Each row of numbers belongs to one of the elements below and depends on some of the facts about them. Some rows are named. Which element is each other row?

Facts:
rabodro: points at; rigrum: belongs to class; febegol: is of sort
[bafan,siskel] rabodro drevatin
[baklir] rabodro treso
[brastupal,flozis,plevi] rabodro stepliklir
[brastupal,filu,kifik,klega,nubriplo] rabodro pinol
[brebraro,skestok] rabodro zodrodon
[brebraro,pagru,pinol,pledri] rabodro lekul
[broli] rabodro kogu
[broli,dranos,lolo] rabodro grividar
[broli] rabodro plavur
[brusan,doke,pluku] rabodro klega
[brusan,padrus] rabodro doke
[dodur,fibi] rabodro gozik
[doke,griflel,kidas,plevi,plodes] rabodro pagru
[dratror,noga] rabodro brastupal
[drevatin,plodes,zego] rabodro gegra
[drevatin,nikifla,pimuzir,plodes,treso] rabodro pluku
[drevatin,taklis,tredor] rabodro filu
[drobrakem,flaflu,noga,zekludras] rabodro trasun
[drobres,tifek] rabodro soplam
[drobres,vata] rabodro flaflu
[fasal,lolo] rabodro keron
[fasal] rabodro bestes
[filu,flikur,gegra] rabodro piplal
[filu,tivudrun] rabodro bruti
[flaflu] rabodro tifek
[flaflu,kidas,kulam] rabodro kifik
[flaflu,noga] rabodro vaflus
[flatadur,keron,sedul,stiver,zego] rabodro depim
[flikur,kifik,lekul,plasor,zodrodon] rabodro kitror
[floskul] rabodro kestam
[fova] rabodro kulam
[gegra,lidril,nebak,stobri] rabodro kema
[gibi,klubim,zotrul] rabodro sagror
[grogrun] rabodro tredor
[grokun,noga,vebir] rabodro drobrakem
[kabrar,nufli,voribol] rabodro stobri
[kabrar,lidril,taklis] rabodro zusuvor
[kebosom,nobril] rabodro zekludras
[kestam,plavur,vokepla] rabodro plodes
[kifik,sagil,stepliklir] rabodro flikur
[kloflinu] rabodro zego
[klubim] rabodro flatufli
[kufes,sedul] rabodro dranos
[librik,nubriplo,plavur] rabodro temitrak
[librik] rabodro nikuflol
[lolo] rabodro fibi
[lustes] rabodro padrus
[madremi,nubriplo] rabodro brusan
[nikifla] rabodro soste
[noga] rabodro kufes
[nufli] rabodro brebraro
[pimuzir,stiver] rabodro nubriplo
[pledri,zoplu] rabodro sumon
[pluku,siskel] rabodro nufli
[sagror] rabodro pimuzir
[skeska,takunu] rabodro pusur
[skudre] rabodro vebir
[skudre] rabodro dratror
[skudre,trefutes] rabodro puflem
[skufi] rabodro plevi
[stiver] rabodro bregu
[stiver] rabodro flatadur
[tifek] rabodro skeska
[trasun] rabodro vokepla
[tredor] rabodro taklis
[treva] rabodro gegol
[treva] rabodro siskel
[trodil] rabodro plasor
[vokepla] rabodro trodil
[zirogol] rabodro klubim
[zoplu,zusuvor] rabodro pledri
[zotrul] rabodro stuflor
{bafan,baklir,bapom,bestes,brastupal,brebraro,bregu,dodur,dranos,drevatin,drobrakem,fasal,flaflu,flatufli,fletu,flikur,gegra,gibi,gozik,grogrun,grokun,kebosom,keron,kifik,kitror,klega,kloflinu,kufes,kulam,lekul,librik,lidril,lolo,madremi,naflem,nikuflol,nobril,nubriplo,pimuzir,piplal,pledri,plevi,plodes,puflem,sagil,sagror,siskel,skestok,skudre,skufi,soste,stepliklir,stobri,stuflor,taklis,temitrak,tifek,tivudrun,tredor,trefutes,treso,vata,vebir,vokepla,voribol,zego,zekludras,zodrodon,zoplu,zusuvor} rigrum a
{britor,broli,brusan,bruti,depim,doke,dratror,drobres,fibi,filu,flatadur,floskul,flozis,fova,gegol,griflel,grividar,kabrar,kema,kestam,kidas,kivekas,klubim,kogu,lustes,nebak,nikifla,noga,nufli,padrus,pagru,pinol,plasor,plavur,pluku,pubra,pusur,sedul,skeska,soplam,stiver,sumon,takunu,trasun,treva,trodil,vaflus,zirogol,zotrul} rigrum b
[bafan,bapom,brebraro,britor,broli,depim,doke,dranos,drobrakem,fasal,filu,flatufli,fova,griflel,kidas,kifik,kloflinu,nikuflol,nobril,nufli,padrus,pagru,plavur,plevi,puflem,pusur,sagror,sedul,siskel,skufi,sumon,temitrak,tifek,treva,vata,zego,zoplu,zusuvor] febegol 86
[baklir,bestes,brusan,dodur,fibi,flatadur,flikur,floskul,gegol,gozik,grokun,kebosom,kestam,kufes,librik,naflem,nikifla,pinol,piplal,plodes,pubra,stepliklir,stiver,stobri,takunu,trasun,trefutes,treso,trodil,voribol,zodrodon] febegol 273
[brastupal,bregu,bruti,dratror,drevatin,drobres,flaflu,fletu,flozis,gegra,gibi,grividar,grogrun,kabrar,kema,keron,kitror,kivekas,klega,klubim,kogu,kulam,lekul,lidril,lolo,lustes,madremi,nebak,noga,nubriplo,pimuzir,plasor,pledri,pluku,sagil,skeska,skestok,skudre,soplam,soste,stuflor,taklis,tivudrun,tredor,vaflus,vebir,vokepla,zekludras,zirogol,zotrul] febegol 406

Some rows with their names:
-6  -3  2  -4  0  -3  0  13  -1  4  0  6  -3  5  9  -8  -3  4  1  -8  12  -9  -13  -4  5  5  2  3  3  -6  5  5  -3  -13  2  4  -5  -15  3  10  -12: flaflu
-6  2  3  -6  7  3  -1  8  -6  3  3  -2  -7  5  5  -9  -2  4  0  -6  16  -11  -25  6  -17  6  -7  -4  -5  -5  9  9  -2  -14  -1  15  -8  -12  -4  12  1: keron
0  -5  0  -1  -1  -11  0  7  3  4  0  6  -3  7  3  -5  4  1  2  -6  27  -12  -22  5  -2  1  0  11  2  -9  13  10  -2  -8  0  3  -5  3  3  12  -4: sagil
2  5  -2  -4  -6  5  -4  7  7  4  2  2  3  7  -3  2  -2  -8  4  -5  -7  -7  -30  0  5  0  8  3  9  -1  4  -1  4  -9  3  -11  -6  -3  -5  15  -8: zodrodon
-14  -4  -2  -2  -12  4  1  -9  -23  -8  -2  -7  -1  -3  4  4  1  15  33  17  -6  8  37  -6  5  12  0  -12  -6  9  -15  -14  -1  20  -4  -17  7  0  13  -10  2: bruti
-9  -1  1  -2  -3  -1  -2  8  -3  1  0  6  -3  6  6  -8  -6  6  8  -3  14  -9  -19  0  3  5  0  4  2  -5  7  3  -2  -13  1  0  -4  -14  1  16  -10: vokepla
-13  -10  -4  2  9  1  5  -9  5  -7  -4  3  1  -3  -2  7  2  12  17  7  -2  7  35  -2  -6  2  -2  -16  -13  1  -14  -6  -5  9  -5  -21  11  6  15  -16  1: dratror
10  -7  -5  2  -1  -13  4  -13  5  -16  6  0  -3  -6  -5  12  13  7  17  1  11  5  25  2  -13  5  -6  2  -14  -5  -7  10  -5  20  -5  11  11  21  2  -21  9: lustes
-1  3  1  2  -4  -3  -3  8  -12  5  -2  0  -1  1  8  -7  -18  1  -14  5  8  -6  -22  2  10  -10  4  8  9  2  9  -5  5  -5  3  0  -7  -3  -3  19  2: siskel
-17  10  2  0  -8  6  0  13  -39  1  3  1  -2  9  -8  -27  -12  -5  2  0  -2  20  -24  -7  -5  8  5  -3  2  -10  10  -8  0  -11  3  26  -6  -24  25  9  -12: stuflor
-11  2  7  1  1  5  -4  -2  13  11  -3  10  0  7  8  -8  -2  2  -3  -2  10  -14  -6  -2  18  11  0  11  3  1  8  5  -7  -21  5  7  -5  -25  1  15  -17: zekludras
9  3  2  4  6  -5  -1  4  6  4  0  2  -2  -2  3  -4  -8  -6  -26  -3  12  -8  -26  8  -4  -11  -4  12  2  -4  14  7  2  -11  1  14  -6  4  -13  12  7: kloflinu
11  -3  -2  8  1  -8  2  -16  8  -7  -1  -2  2  -10  -1  10  6  1  -10  8  -3  7  31  2  3  -6  -4  5  -5  6  -7  1  0  19  -2  3  10  22  -4  -18  14: griflel
-12  6  0  -5  -6  8  -2  10  -16  -6  5  -1  -7  4  6  -9  -19  8  15  1  7  -3  -27  -2  -11  7  -3  -7  -2  -5  1  1  -1  -13  0  9  -6  -24  -4  14  -4: bregu
0  0  1  0  4  10  -1  -14  23  -2  -1  -1  7  -4  -8  15  17  -5  12  2  -31  8  36  -6  9  6  2  -6  -1  10  -16  -5  -2  9  0  -16  10  2  -1  -18  -4: trasun
1  -4  -1  -2  -3  -12  -1  6  -1  5  0  6  -3  8  3  -5  6  1  -2  -5  30  -13  -23  6  1  2  2  13  2  -9  15  8  -2  -6  0  2  -6  6  5  13  -5: skestok
4  14  -1  2  -10  10  -2  5  -6  -18  12  3  -6  -7  9  -5  -44  6  0  6  -17  2  -33  -4  -9  -8  -5  -1  -4  -5  -5  4  4  -14  3  28  -1  -27  -24  13  4: nikuflol
-3  7  -2  -5  -9  12  -4  10  -1  0  3  0  1  6  -2  -1  -12  -2  10  -3  -17  -5  -31  -6  4  1  8  -5  10  1  0  -7  5  -10  2  -14  -7  -13  -4  15  -9: piplal
-9  4  0  5  -2  0  4  -13  -27  -6  0  -4  1  1  -16  -11  13  -6  4  5  -7  30  37  -6  -6  12  0  -5  -6  -2  -4  -8  -4  17  0  21  7  3  31  -25  -2: klubim
9  5  6  1  13  0  -1  2  8  5  2  -3  -4  -5  3  -5  -5  -6  -32  -5  11  -9  -25  11  -14  -9  -9  4  -3  -2  14  12  1  -16  1  22  -9  -2  -18  10  12: fasal

Rows to name:
No name comes twice in this set of rows, the named rows included.
-9  8  6  -13  21  23  -4  12  -3  22  -4  -16  -1  5  -2  -8  13  -11  -12  -13  -15  -9  -19  6  -17  3  -3  -21  3  9  8  -5  5  -20  0  -7  -17  -16  -7  14  2 -> gozik
-14  0  1  -3  2  11  2  -12  -11  -11  3  -10  -3  -6  1  3  2  11  22  8  -10  8  37  -3  -10  13  -7  -20  -13  8  -16  -5  -4  9  -5  2  7  -8  4  -15  6 -> grividar
-7  2  -1  -1  -5  -3  -1  9  -15  -1  3  3  -3  8  0  -13  -9  0  4  -2  14  0  -25  -1  -4  5  2  5  1  -10  10  4  -1  -8  1  13  -7  -10  9  9  -7 -> pimuzir
-7  0  0  3  -8  6  0  -10  -17  -9  -3  -9  2  -10  6  6  -12  11  7  20  -18  11  37  -7  12  -3  1  -11  0  15  -18  -17  4  19  -2  -14  8  3  2  -11  10 -> sumon
15  0  -3  1  1  0  0  -20  24  -5  3  -2  5  -3  -13  18  23  -10  10  0  -15  4  27  1  -2  2  0  2  -5  4  -9  3  -1  16  -2  -3  9  21  -5  -23  4 -> floskul
-2  0  4  -7  21  17  -1  -13  7  11  -2  -18  2  -6  -12  9  31  -9  0  -5  -22  2  37  6  -16  8  -5  -22  -6  15  -9  -4  1  9  -4  -10  0  6  -3  -20  10 -> fibi
5  5  -2  -2  3  11  0  -16  12  -7  4  -8  3  -6  -11  15  15  -4  15  2  -23  7  25  -1  -7  5  -2  -11  -7  8  -14  -4  0  13  -2  -4  7  6  -7  -20  5 -> flatadur
3  5  0  -4  5  10  -3  6  18  7  2  3  3  6  -5  1  -1  -8  -2  -11  -14  -8  -26  0  -1  -1  3  -2  5  -1  4  2  2  -17  3  -6  -6  -12  -11  10  -8 -> kufes
-8  16  4  7  -5  8  0  10  -35  2  0  0  1  3  -7  -27  -23  -13  -26  4  -19  25  -21  -6  1  -5  5  0  6  -5  8  -12  4  -13  7  29  -5  -23  14  8  -5 -> flatufli
-13  -4  0  -2  -3  6  3  -7  -4  -11  -1  -3  0  -6  5  4  1  13  23  10  -11  10  42  -10  6  11  -3  -15  -9  8  -22  -7  -5  10  -2  -7  9  -11  10  -16  -3 -> vaflus
-8  -8  1  -5  -7  1  6  1  -8  -7  0  -4  0  -8  9  4  6  13  18  1  -16  12  49  -14  8  11  -1  -14  -4  6  -24  -3  -4  13  0  -3  10  -11  8  -19  -5 -> soplam
-4  2  3  5  7  2  0  8  12  4  -4  7  1  0  7  -7  -21  0  -22  0  -4  -4  -17  0  8  -12  0  2  2  -1  4  -1  1  -19  3  0  -3  -13  -8  13  -2 -> drobrakem
-12  2  0  -5  -10  4  -2  12  -16  0  2  3  -3  6  9  -9  -18  9  14  2  6  -6  -21  -5  2  6  2  -3  2  -4  1  -3  0  -9  1  -4  -6  -18  4  17  -8 -> kitror
9  1  -2  -2  -3  -5  -5  6  10  10  0  1  3  9  -6  3  12  -12  -4  -9  7  -13  -30  6  5  -3  9  12  12  -4  15  3  4  -3  1  -14  -8  15  -3  15  -5 -> voribol

Now the same elements, written a new way:
Some rows with their names:
-6  8  -5  -4  20  7  12  9  -11  13  8  -9  9  3  -6  11  -10  -2  -3  -10  -4  -5  -6  5  1  13  14  5: pagru
7  5  -8  -5  -14  -2  2  4  16  -1  4  14  -6  9  -2  6  8  5  -15  -5  5  -3  -17  -1  7  -6  -7  2: zoplu
-4  7  -6  -3  14  4  10  10  -10  18  8  -6  11  -4  -6  9  -5  3  -1  -7  -5  -25  -10  10  4  14  11  6: sumon
12  6  -8  -1  -14  3  0  2  6  -10  0  11  -5  -1  7  9  -1  -1  -5  -4  -2  -15  12  -3  4  -6  -2  0: brastupal
4  1  -1  3  14  12  0  11  1  16  1  -12  10  4  1  5  -10  -1  13  -4  -15  -9  17  12  -3  15  12  2: kogu
9  1  -1  -5  19  13  1  13  15  21  3  -12  7  16  -7  -5  -3  1  -10  -5  -3  29  3  14  -2  12  6  2: broli
8  3  -5  -9  -2  1  2  4  13  -3  -4  14  -4  -11  5  5  4  -3  -2  -2  6  29  -10  -5  3  -6  -14  0: nobril
-2  2  -7  -3  -4  3  -1  6  16  -1  2  16  -11  0  3  11  10  7  -4  -4  4  -8  -21  -7  4  -3  -10  -2: siskel
10  2  -7  -3  -5  5  -2  3  11  -12  -2  11  -4  1  8  10  2  -1  -1  0  -1  -4  5  -6  3  -5  -4  -5: vokepla
17  2  0  3  -27  -12  3  8  18  4  -4  18  -8  2  8  -9  6  -2  0  -1  -6  -10  -1  9  7  -3  -10  1: dodur
15  3  -4  -2  -6  -6  4  5  2  -8  -6  15  -4  -10  7  -4  5  -6  -9  4  3  21  -4  -1  6  -2  -9  -4: kebosom
-4  6  -10  -1  -13  1  5  7  11  0  2  17  -5  -6  4  13  7  3  -8  -6  1  -31  -16  -5  6  -3  -11  2: zusuvor
-1  -1  -4  -9  -20  -17  -1  0  9  1  -2  15  -4  -2  -7  11  3  -7  23  4  3  23  -24  -1  1  -3  -5  2: tifek
0  2  -7  0  14  13  3  9  -14  12  7  -11  12  -1  -3  11  -9  3  4  -1  -11  -31  7  9  2  15  17  2: bruti
8  3  1  4  22  15  -2  6  5  19  8  -8  0  -2  -2  1  -6  6  8  3  -12  5  14  20  -1  8  24  -2: zirogol
5  3  0  6  25  11  -4  6  1  17  8  -8  0  -6  -2  -2  -6  4  8  3  -13  2  10  18  -2  7  25  -2: klubim
7  0  1  2  23  9  1  9  -9  12  7  -6  -1  3  -10  -2  -2  1  -21  4  -6  13  -4  16  3  15  16  -4: nikifla
10  4  -6  2  -9  1  -2  2  17  -9  2  10  -12  9  4  8  -1  3  -2  -5  -3  -5  6  -3  1  -6  3  -3: madremi
-2  6  -6  -6  -2  -1  7  5  5  -2  -6  14  0  -15  14  8  -1  -2  7  -4  3  16  -6  -8  3  -4  -14  1: drobrakem
13  1  -9  -2  -18  7  -4  3  12  -7  3  12  -6  6  0  6  5  6  -3  1  -4  -25  -1  -2  6  -6  -5  -2: grogrun

Which element is each row?
No name comes twice in this set of rows, the named rows included.
23  3  -8  -6  -5  8  -1  2  14  -6  -2  15  -1  -10  6  -2  1  4  -6  0  1  11  15  0  8  -9  -6  -1 -> skudre
-2  2  -4  -1  24  10  0  11  6  16  5  -12  4  11  -6  4  -5  3  -9  -7  -3  21  -4  11  -2  14  10  1 -> plavur
1  0  -6  -6  23  17  -1  10  1  20  8  -6  6  0  -12  3  2  9  -9  0  -2  11  -12  13  3  12  6  -1 -> treva
10  -1  -7  -6  -16  -5  0  -1  5  -10  -3  11  -2  -2  1  11  -1  -4  9  3  -1  10  0  -3  3  -6  1  -3 -> flaflu
1  4  -5  -1  -17  -7  1  5  17  5  0  18  -7  -7  5  4  7  3  11  -2  0  -5  -11  0  3  -6  -11  3 -> bapom
8  5  -2  -1  16  4  11  9  -18  9  5  -7  9  -1  -7  -1  -7  -3  -20  0  -4  3  -1  11  7  16  15  0 -> trodil
2  2  -3  -2  15  3  4  9  0  24  6  -5  11  -5  -6  2  -3  3  9  2  -6  4  -5  17  0  11  12  5 -> britor
2  2  -6  5  -10  -2  2  8  1  -5  -2  17  -10  -8  8  8  13  0  -8  3  -4  -32  -16  -4  8  3  -14  -5 -> stobri
0  6  -5  3  -8  0  2  4  7  -11  2  9  -11  1  9  14  -3  0  8  -6  -5  -19  5  -6  2  -4  1  -2 -> klega
7  0  -4  -4  -21  -1  0  9  33  4  -3  13  -7  13  3  -1  8  3  3  -7  2  10  -4  1  0  -3  -19  1 -> fasal
-3  3  -4  3  24  17  1  7  -9  10  7  -10  4  -1  -3  10  -7  6  6  -1  -11  -22  7  6  0  15  18  -2 -> pluku
-1  8  -2  4  16  4  12  10  -23  8  7  -9  5  3  -3  4  -9  -7  -14  -5  -7  -11  1  9  5  18  19  1 -> pinol
-11  3  0  2  12  8  8  15  5  22  0  -10  10  5  4  10  -6  -1  15  -9  -9  -15  2  7  -4  20  0  7 -> depim

The same elements again, as new rows of numbers:
Named rows:
-4  3  0  7  -6  12  29  -4  -19  8  -12  -2  -8  -26: nufli
13  -19  -4  -21  13  9  10  7  -11  4  -8  -1  -7  6: kitror
11  -13  -3  6  6  35  8  -8  -17  11  -7  -2  1  5: zusuvor
-4  -1  -3  -16  -6  -10  31  -2  -15  6  -12  1  -11  -17: bruti
-3  3  -4  0  -9  1  24  -6  -19  3  -12  1  -6  -25: kabrar
-5  2  -1  4  -8  14  28  1  -11  9  -13  -1  -10  -20: fova
13  -7  -6  -6  7  33  7  -6  -5  5  -7  3  1  4: grogrun
-2  -1  -3  -14  -5  -8  31  -5  -25  6  -13  0  -9  -21: kema
10  -12  -2  3  8  31  10  -5  -11  11  -7  0  -1  7: zoplu
4  -11  -5  -8  8  36  6  -2  0  10  -4  1  4  3: kebosom
-3  4  -4  -2  -7  1  25  -2  -9  3  -13  3  -8  -22: zirogol
-4  5  0  4  -2  15  31  -1  -6  8  -13  0  -10  -23: plavur
-11  -1  -1  -5  -3  5  24  3  -6  6  -11  0  -5  -26: trodil
10  -8  -5  4  7  37  9  -6  1  10  -7  -2  -5  9: plevi
6  -12  -4  -4  8  41  6  -9  -19  9  -5  -4  8  -3: stobri
14  -7  -6  -6  6  33  8  -5  -4  5  -7  2  -1  5: tivudrun
10  -5  0  4  10  46  13  2  -8  7  -13  1  7  11: zego
-6  1  -1  5  -7  6  27  -1  -6  8  -14  -2  -13  -19: kidas
11  -17  -5  0  3  42  6  8  -5  7  -8  -7  -8  5: kifik
12  -5  -5  -5  8  31  8  -4  -4  4  -8  4  2  6: lolo

Name these rows:
No name comes twice in this set of rows, the named rows included.
-7  3  1  7  -6  9  29  4  -11  7  -18  1  -3  -14 -> sedul
10  -21  -5  -4  13  2  0  1  -9  1  -9  -1  -6  3 -> lekul
13  -7  -7  -6  5  31  5  -3  -1  7  -4  7  1  3 -> vebir
-11  4  -2  -6  -2  13  28  -3  -3  6  -12  -3  -6  -26 -> nikifla
14  -9  -6  -4  6  33  6  -8  -15  5  -7  1  3  1 -> lidril
-13  3  -5  -2  -6  8  26  -9  3  7  -12  -4  -9  -20 -> brusan
13  -9  -7  -7  5  32  5  -1  -2  4  -6  2  -2  4 -> kulam
9  -17  -1  5  11  22  6  -3  -10  8  -8  -1  -4  5 -> brebraro
13  -6  -2  2  9  52  13  -4  -8  10  -7  -2  -1  0 -> siskel
14  -7  -7  -5  4  40  7  -7  -10  4  -7  0  1  3 -> tredor

